Here is a tiny trained network, its code and every weight. The questions are about switching its units off for an input and a class, where a switched-off unit gives its printed mean instead of its output.

import numpy as np


def w(rows, s, z=0):
    codes = np.array(rows[::2]) - 128.0
    scale = np.full(codes.shape[1], s)
    scale[-1] = z or s
    return codes * scale


def f(y):
    return np.maximum(y, 0)


def log_softmax(a):
    a = a - a.max(-1, keepdims=True)
    return a - np.log(np.exp(a).sum(-1, keepdims=True))


def net(x, mask):
    res = np.array(x, float).reshape(1, 2) / 4 @ E
    y = f(res @ A[0][:, :-1].T + A[0][:, -1])
    res = res + np.where(mask, y, B[0][:, -1]) @ B[0][:, :-1]
    return log_softmax(res[-1] @ U[:, :-1].T + U[:, -1])


A, B = {}, {}
E = w([
[252,126,169,132,142,17,165,88,93,40,114],'x0',
[141,160,126,103,22,87,49,195,12,179,95],'x1',
],0.011)
A[0] = w([
[92,28,102,99,178,89,94,122,183,87,72,128],'neuron 0',
[142,191,165,127,90,195,97,127,135,140,114,195],'neuron 1',
[167,114,112,124,56,74,97,134,34,80,141,122],'neuron 2',
[135,123,136,165,161,152,74,130,66,86,145,86],'neuron 3',
[168,153,152,106,89,85,117,111,68,169,82,110],'neuron 4',
[103,135,158,150,110,130,134,139,92,181,130,168],'neuron 5',
[171,127,127,148,145,68,119,103,138,65,122,253],'neuron 6',
[58,96,118,90,100,138,111,110,127,138,105,231],'neuron 7',
[183,129,158,185,102,76,124,139,118,101,151,113],'neuron 8',
[99,103,118,123,81,152,99,126,67,190,179,234],'neuron 9',
[157,140,97,81,149,120,137,122,124,146,113,118],'neuron 10',
[235,121,115,117,104,34,161,103,76,115,137,48],'neuron 11',
[25,133,124,137,127,221,115,132,173,176,139,219],'neuron 12',
[179,148,141,126,209,149,232,87,255,88,154,180],'neuron 13',
],0.0098,0.0031)
B[0] = w([
[85,106,88,150,156,110,119,154,88,89,147,165],'neuron 0',
[140,114,74,142,108,140,122,153,141,138,101,163],'neuron 1',
[154,180,168,94,112,50,103,140,27,179,132,201],'neuron 2',
[132,156,141,114,111,122,93,163,130,89,133,137],'neuron 3',
[164,150,166,96,146,77,149,172,52,161,166,186],'neuron 4',
[174,137,115,164,57,127,133,112,150,140,85,162],'neuron 5',
[111,40,124,75,80,53,118,172,163,92,56,186],'neuron 6',
[62,106,79,132,109,112,83,141,186,177,127,177],'neuron 7',
[143,184,185,105,106,162,150,118,116,93,137,169],'neuron 8',
[149,97,69,145,76,95,176,111,214,192,87,194],'neuron 9',
[126,105,126,128,140,143,131,143,102,131,107,135],'neuron 10',
[118,142,175,17,164,210,145,104,105,105,130,199],'neuron 11',
[56,171,154,122,127,251,126,104,131,145,117,248],'neuron 12',
[156,42,153,210,168,89,98,98,128,82,184,253],'neuron 13',
],0.018,0.017)
U = w([
[72,155,66,86,95,175,146,130,190,188,61,181],'0',
[177,215,140,118,163,165,175,137,142,126,170,51],'1',
[132,165,105,128,173,112,189,148,102,144,145,3],'2',
[157,58,138,146,180,40,141,116,146,59,156,165],'3',
[78,115,117,175,176,162,114,98,152,147,172,184],'4',
[177,170,55,159,110,2,135,190,122,211,132,141],'5',
[151,151,170,13,127,74,139,154,76,135,105,188],'6',
],0.0089,0.0029)

Each question gives the input, the list of numbers given to net, and the class t.
The units are the neurons (one row each of A and B). Each row of codes is followed by its name. A weight is (code - 128) times the scale printed after its matrix; where a second scale follows, it is the last column's (A, B and U).
mask holds one flag per neuron, in row order. A switched-off neuron (its flag False) gives its mean, the last column of its row in B, instead of its output. The means were averaged over made-up inputs and are rounded, as every weight is.
A unit's drop is (log p(t) with every unit on - log p(t) with that unit switched off) / (log p(t) with every unit on - log p(t) with every unit switched off).
The circuit of an input: a set's keep is (log p(t) with only the set's units on - log p(t) with every unit switched off) / (log p(t) with every unit on - log p(t) with every unit switched off). Starting from the 12 units with the biggest drops (on a tie, the unit counted first), units are removed one at a time, each time the one whose removal leaves the highest keep (on an exact tie, the one counted first), for as long as the keep stays at least 0.8.
circuit, biggest first: the units of the circuit, biggest drop first
k most important neurons: the k neurons with the biggest drops, biggest first
drop of u: that unit's drop, to one decimal
input [8,-2], class 6: circuit, biggest first : [neuron 11]
input [-1,3], class 5: 2 most important neurons : [neuron 12; neuron 11]
input [0,7], class 5: 2 most important neurons : [neuron 9; neuron 12]
input [-4,6], class 0: 2 most important neurons : [neuron 13; neuron 12]
input [-1,-4], class 3: 2 most important neurons : [neuron 13; neuron 11]
input [-3,5], class 5: 2 most important neurons : [neuron 11; neuron 4]
input [7,-2], class 6: 4 most important neurons : [neuron 11; neuron 8; neuron 2; neuron 9]
input [-2,-1], class 0: 3 most important neurons : [neuron 13; neuron 4; neuron 0]
input [-5,8], class 5: drop of neuron 2 : 0.8
input [0,4], class 5: drop of neuron 12 : 0.3
input [0,-2], class 3: drop of neuron 12 : 1.4
